Below is a small trained network, with its code and all its weights. Each question gives an input and a target symbol and asks what happens when units are switched off, that is, made to give their printed mean instead of their output.

import numpy as np


def w(rows, s, z=0):
    codes = np.array(rows[::2]) - 128.0
    scale = np.full(codes.shape[1], s)
    scale[-1] = z or s
    return codes * scale


def f(y):
    return np.maximum(y, 0)


def softmax(a):
    e = np.exp(a - a.max(-1, keepdims=True))
    return e / e.sum(-1, keepdims=True)


def log_softmax(a):
    a = a - a.max(-1, keepdims=True)
    return a - np.log(np.exp(a).sum(-1, keepdims=True))


def net(x, mask):
    ids = ['ΘΛΞαβεζημτφ'.index(c) for c in x.split()]
    T = len(ids)
    res = E[ids] + P[:T]
    r = res
    for j in range(2):
        rows = slice(3 * j, 3 * j + 3)
        q, k, v = (r @ M[0][rows].T for M in (Q, K, V))
        z = softmax(np.where(np.tri(T) > 0, q @ k.T / 3**0.5, -1e9)) @ v
        o = O[0][rows]
        res = res + np.where(mask[j], z, o[:, -1]) @ o[:, :-1]
    y = f(res @ A[0][:, :-1].T + A[0][:, -1])
    res = res + np.where(mask[2:10], y, B[0][:, -1]) @ B[0][:, :-1]
    return log_softmax(res[-1] @ U[:, :-1].T + U[:, -1])


Q, K, V, O, A, B = {}, {}, {}, {}, {}, {}
E = w([
[127,132,143],'Θ',
[185,126,133],'Λ',
[248,151,168],'Ξ',
[238,119,142],'α',
[221,107,140],'β',
[133,102,119],'ε',
[142,34,102],'ζ',
[201,66,122],'η',
[82,115,85],'μ',
[158,175,54],'τ',
[84,139,45],'φ',
],0.016)
P = w([
[104,135,191],'0',
[111,161,107],'1',
[84,104,182],'2',
[104,143,47],'3',
[112,49,138],'4',
[117,187,27],'5',
[113,56,95],'6',
[60,158,2],'7',
[162,82,203],'8',
[53,176,20],'9',
],0.0095)
Q[0] = w([
[209,114,126],'head 1',
[163,133,10],'head 1',
[145,46,125],'head 1',
[114,91,174],'head 2',
[177,106,135],'head 2',
[229,156,141],'head 2',
],0.013)
K[0] = w([
[94,75,110],'head 1',
[90,132,2],'head 1',
[163,157,123],'head 1',
[62,241,8],'head 2',
[167,158,149],'head 2',
[163,182,118],'head 2',
],0.0087)
V[0] = w([
[131,51,173],'head 1',
[249,97,157],'head 1',
[155,229,153],'head 1',
[205,89,121],'head 2',
[141,200,64],'head 2',
[171,119,108],'head 2',
],0.015)
O[0] = w([
[59,76,154,109],'head 1',
[104,58,41,153],'head 1',
[174,194,58,57],'head 1',
[4,115,91,254],'head 2',
[145,146,44,102],'head 2',
[85,101,107,192],'head 2',
],0.012,0.0063)
A[0] = w([
[186,147,59,85],'neuron 1',
[189,58,152,171],'neuron 2',
[180,77,77,169],'neuron 3',
[94,175,131,3],'neuron 4',
[83,244,98,169],'neuron 5',
[109,80,117,159],'neuron 6',
[120,139,135,180],'neuron 7',
[48,179,85,186],'neuron 8',
],0.011,0.0043)
B[0] = w([
[78,137,94,163],'neuron 1',
[144,255,171,177],'neuron 2',
[164,172,200,202],'neuron 3',
[178,159,205,144],'neuron 4',
[199,105,189,212],'neuron 5',
[94,203,104,254],'neuron 6',
[136,32,207,148],'neuron 7',
[221,83,84,249],'neuron 8',
],0.0067,0.0099)
U = w([
[134,168,53,78],'Θ',
[110,144,88,125],'Λ',
[160,174,158,253],'Ξ',
[124,199,143,77],'α',
[112,100,168,69],'β',
[122,251,58,69],'ε',
[136,167,91,108],'ζ',
[199,32,105,46],'η',
[200,161,102,196],'μ',
[116,88,131,152],'τ',
[183,55,175,175],'φ',
],0.011,0.0045)

Each question gives the input, a string of symbols that net reads in full, and the target symbol t.
The units are the heads (3 rows each of Q, K, V and O) and the neurons (one row each of A and B). Each row of codes is followed by its name. A weight is (code - 128) times the scale printed after its matrix; where a second scale follows, it is the last column's (O, A, B and U).
mask holds one flag per unit, heads first, then neurons. A switched-off unit (its flag False) gives its mean, the last column of its rows in O or B, instead of its output. The means were averaged over made-up inputs and are rounded, as every weight is.
A unit's drop is (log p(t) with every unit on - log p(t) with that unit switched off) / (log p(t) with every unit on - log p(t) with every unit switched off).
The circuit of an input: a set's keep is (log p(t) with only the set's units on - log p(t) with every unit switched off) / (log p(t) with every unit on - log p(t) with every unit switched off). Starting from all 10 units, units are removed one at a time, each time the one whose removal leaves the highest keep (on an exact tie, the one counted first), for as long as the keep stays at least 0.8.
circuit, biggest first: the units of the circuit, biggest drop first
unit that matters most: the unit with the biggest drop
k most important neurons: the k neurons with the biggest drops, biggest first
which heads matter: for each layer, one digit per head in row order, 1 if its drop is at least 0.15 and else 0, layers parted by /
drop of u: that unit's drop, to one decimal
input μ Ξ τ α Θ Ξ ζ ζ α Ξ, target τ: circuit, biggest first	[head 1; head 2]
input Λ τ Ξ Θ, target μ: circuit, biggest first	[head 1; neuron 5; neuron 8]
input τ Θ Λ φ φ φ φ φ β, target μ: circuit, biggest first	[head 2]
input Θ Θ φ φ ζ ζ ζ Λ φ τ, target Ξ: circuit, biggest first	[head 1; neuron 5]
input ζ ε ζ, target β: circuit, biggest first	[head 1; neuron 8; neuron 2]
input Ξ φ ε ε, target Ξ: which heads matter	11
input τ Λ Θ Ξ Ξ Ξ Ξ, target Θ: circuit, biggest first	[head 1; head 2]
input Θ Θ φ η, target Ξ: circuit, biggest first	[head 2; neuron 2; head 1]
input Θ μ ζ, target Ξ: circuit, biggest first	[head 2; neuron 2]
input μ α α ε μ η τ τ β φ, target Ξ: 2 most important neurons	[neuron 5; neuron 4]
input Ξ μ τ ε φ ζ ε φ μ α, target Ξ: which heads matter	10
input φ Λ Θ α Ξ μ Λ φ Θ Ξ, target Ξ: which heads matter	10
input ζ ζ α η ζ β η, target τ: which heads matter	11
input μ ε ζ φ Λ μ, target Ξ: which heads matter	10
input η β Ξ Λ, target Θ: which heads matter	10
input τ τ τ τ β β Ξ, target ε: 2 most important neurons	[neuron 1; neuron 8]
input μ Ξ Θ Θ β τ ε ε, target μ: 2 most important neurons	[neuron 5; neuron 6]
input α τ ζ τ ζ, target ε: unit that matters most	head 2
input ε τ Θ β ζ ζ μ Θ τ τ, target Ξ: which heads matter	11
input β ζ Θ ε Ξ ζ ζ φ Θ β, target Ξ: most important neuron	[neuron 8]
input Ξ η φ Ξ β Θ Ξ τ, target μ: 2 most important neurons	[neuron 5; neuron 8]
input η β β, target τ: circuit, biggest first	[head 2; head 1]
input ζ Θ Θ β ζ Ξ, target τ: drop of head 1	0.8
input Ξ Θ ε φ, target Ξ: drop of neuron 6	0.0
input Ξ τ α, target Θ: drop of head 1	0.5
